Below are the code and all the weights of a small trained network. Each question names an input and a target symbol and asks about switching units off, where a switched-off unit gives its printed mean instead of its output.

import numpy as np


def w(rows, s, z=0):
    codes = np.array(rows[::2]) - 128.0
    scale = np.full(codes.shape[1], s)
    scale[-1] = z or s
    return codes * scale


def norm(h):
    return h / np.sqrt((h * h).mean(-1, keepdims=True) + 1e-5)


def f(y):
    return y / 2 * (1 + np.tanh(0.7978845608 * (y + 0.044715 * y**3)))


def softmax(a):
    e = np.exp(a - a.max(-1, keepdims=True))
    return e / e.sum(-1, keepdims=True)


def log_softmax(a):
    a = a - a.max(-1, keepdims=True)
    return a - np.log(np.exp(a).sum(-1, keepdims=True))


def net(x, mask):
    ids = ['ΞΠΣαβζηθλμτφω'.index(c) for c in x.split()]
    T = len(ids)
    res = E[ids] + P[:T]
    u = 0
    for l in range(2):
        r = norm(res)
        for j in range(2):
            rows = slice(2 * j, 2 * j + 2)
            q, k, v = (r @ M[l][rows].T for M in (Q, K, V))
            z = softmax(np.where(np.tri(T) > 0, q @ k.T / 2**0.5, -1e9)) @ v
            o = O[l][rows]
            res = res + np.where(mask[u + j], z, o[:, -1]) @ o[:, :-1]
        u += 2
        y = f(norm(res) @ A[l][:, :-1].T + A[l][:, -1])
        res = res + np.where(mask[u : u + 4], y, B[l][:, -1]) @ B[l][:, :-1]
        u += 4
    return log_softmax(norm(res)[-1] @ U[:, :-1].T + U[:, -1])


Q, K, V, O, A, B = {}, {}, {}, {}, {}, {}
E = w([
[88,133,96],'Ξ',
[112,91,198],'Π',
[142,113,101],'Σ',
[75,120,125],'α',
[168,220,92],'β',
[138,153,60],'ζ',
[115,164,95],'η',
[77,4,207],'θ',
[108,234,48],'λ',
[108,134,177],'μ',
[51,145,59],'τ',
[56,139,21],'φ',
[178,218,107],'ω',
],0.012)
P = w([
[110,115,251],'0',
[135,66,109],'1',
[189,199,148],'2',
[237,141,113],'3',
[166,178,167],'4',
[166,99,95],'5',
[135,189,144],'6',
[206,133,19],'7',
[121,177,140],'8',
[163,52,104],'9',
[111,201,115],'10',
[211,86,75],'11',
],0.012)
Q[0] = w([
[227,3,6],'L0H1',
[89,73,101],'L0H1',
[117,127,131],'L0H2',
[108,227,41],'L0H2',
],0.018)
K[0] = w([
[172,69,252],'L0H1',
[101,97,120],'L0H1',
[134,128,132],'L0H2',
[149,222,161],'L0H2',
],0.026)
V[0] = w([
[99,203,1],'L0H1',
[178,100,157],'L0H1',
[164,212,179],'L0H2',
[137,176,148],'L0H2',
],0.0089)
O[0] = w([
[198,126,255,44],'L0H1',
[126,133,146,142],'L0H1',
[189,230,140,255],'L0H2',
[156,179,137,194],'L0H2',
],0.0073,0.0046)
A[0] = w([
[174,164,85,188],'L0N1',
[103,103,154,77],'L0N2',
[176,45,2,245],'L0N3',
[114,88,94,6],'L0N4',
],0.02,0.0011)
B[0] = w([
[130,86,133,208],'L0N1',
[148,198,196,131],'L0N2',
[252,127,89,253],'L0N3',
[66,98,125,153],'L0N4',
],0.028,0.013)
Q[1] = w([
[91,173,158],'L1H1',
[79,109,41],'L1H1',
[48,195,2],'L1H2',
[143,196,185],'L1H2',
],0.016)
K[1] = w([
[109,109,43],'L1H1',
[212,35,189],'L1H1',
[181,5,186],'L1H2',
[82,83,106],'L1H2',
],0.014)
V[1] = w([
[99,121,188],'L1H1',
[202,6,194],'L1H1',
[150,251,78],'L1H2',
[129,159,243],'L1H2',
],0.028)
O[1] = w([
[177,156,155,152],'L1H1',
[236,12,87,84],'L1H1',
[40,220,31,252],'L1H2',
[197,254,106,156],'L1H2',
],0.022,0.013)
A[1] = w([
[122,187,57,249],'L1N1',
[93,52,173,112],'L1N2',
[84,247,117,156],'L1N3',
[193,129,251,60],'L1N4',
],0.021,0.002)
B[1] = w([
[222,129,153,240],'L1N1',
[48,131,58,146],'L1N2',
[205,42,121,247],'L1N3',
[62,99,252,154],'L1N4',
],0.024,0.012)
U = w([
[137,149,142,146],'Ξ',
[142,138,128,62],'Π',
[101,46,62,241],'Σ',
[150,156,153,57],'α',
[140,113,95,81],'β',
[121,5,160,219],'ζ',
[44,222,46,134],'η',
[159,101,226,139],'θ',
[145,145,109,5],'λ',
[138,145,4,108],'μ',
[136,142,124,28],'τ',
[149,130,133,87],'φ',
[161,92,114,112],'ω',
],0.012,0.003)

Each question gives the input, a string of symbols that net reads in full, and the target symbol t.
The units are the heads (2 rows each of Q, K, V and O) and the neurons (one row each of A and B). Each row of codes is followed by its name. A weight is (code - 128) times the scale printed after its matrix; where a second scale follows, it is the last column's (O, A, B and U).
mask holds one flag per unit, layer by layer, with each layer's heads first. A switched-off unit (its flag False) gives its mean, the last column of its rows in O or B, instead of its output. The means were averaged over made-up inputs and are rounded, as every weight is.
A unit's drop is (log p(t) with every unit on - log p(t) with that unit switched off) / (log p(t) with every unit on - log p(t) with every unit switched off).
The circuit of an input: a set's keep is (log p(t) with only the set's units on - log p(t) with every unit switched off) / (log p(t) with every unit on - log p(t) with every unit switched off). Starting from all 12 units, units are removed one at a time, each time the one whose removal leaves the highest keep (on an exact tie, the one counted first), for as long as the keep stays at least 0.8.
circuit, biggest first: the units of the circuit, biggest drop first
unit that matters most: the unit with the biggest drop
k most important neurons: the k neurons with the biggest drops, biggest first
k most important neurons of layer l: the k neurons of layer l with the biggest drops, biggest first
heads that matter: for each layer, one digit per head in row order, 1 if its drop is at least 0.15 and else 0, layers parted by /
input ζ θ ω Σ θ φ Σ η Σ η Π, target ζ: circuit, biggest first : [L1H2]
input θ Ξ α η τ, target θ: circuit, biggest first : [L0N3 L1H2]
input ζ ω η η τ, target ζ: circuit, biggest first : [L1H2 L0H1]
input η Π Σ Ξ η ζ θ, target η: circuit, biggest first : [L0N3 L0N4 L1H2]
input θ η θ, target θ: circuit, biggest first : [L0N3 L0N2 L1H2]
input Σ θ ζ ω η, target Σ: circuit, biggest first : [L0H1 L1H2 L0N1 L1N2]
input θ Ξ φ η ζ θ η Σ μ η λ, target θ: circuit, biggest first : [L0N3 L1H2]
input ζ θ η α α η η Ξ λ, target ζ: circuit, biggest first : [L1H2 L0N3]
input θ Ξ ζ ζ ω Π Σ, target θ: 3 most important neurons of layer 0 : [L0N3 L0N1 L0N2]
input θ η ω ω Σ ζ η α ζ, target θ: circuit, biggest first : [L0N3 L0H1 L0N1 L1H2]
input θ Ξ η ζ α α Π, target θ: heads that matter : 01 / 01
input ζ β α, target ζ: 3 most important neurons of layer 0 : [L0N3 L0N2 L0N1]
input η η η ω α ω τ, target η: 2 most important neurons : [L0N1 L0N3]
input η η α ζ ω ζ ζ θ Σ, target η: most important neuron of layer 0 : [L0N1]
input θ Ξ θ Ξ μ η α ω β ζ ω, target θ: 3 most important neurons : [L0N3 L1N4 L0N1]
input η ζ Π ζ θ ω ζ λ η Ξ Σ, target η: 2 most important neurons of layer 0 : [L0N3 L0N1]
input ζ η η Π α η η, target ζ: 3 most important neurons of layer 0 : [L0N3 L0N2 L0N1]
input η η β α φ, target η: 2 most important neurons of layer 0 : [L0N1 L0N3]
input Σ η η Σ β Ξ Π η θ α η, target Σ: heads that matter : 00 / 01
input θ θ τ, target θ: heads that matter : 11 / 01
input η ζ β η ζ Ξ μ η θ, target η: circuit, biggest first : [L0N3]
input Σ η η λ Σ ω Σ θ ζ, target Σ: heads that matter : 10 / 11
input θ Π θ Ξ η ζ φ η μ λ Σ, target θ: 3 most important neurons of layer 0 : [L0N1 L0N3 L0N2]
input ζ ω η μ ζ Π φ, target ζ: circuit, biggest first : [L1H2 L0H1]
input η η η Π Π, target η: 3 most important neurons : [L0N1 L0N3 L0N4]
input ζ ζ η η ζ ζ ζ Π ω η θ, target ζ: heads that matter : 10 / 01
input η ζ λ ζ ζ β ζ ζ Ξ, target η: unit that matters most : L0H1
input θ μ η, target θ: 2 most important neurons : [L0N3 L1N4]
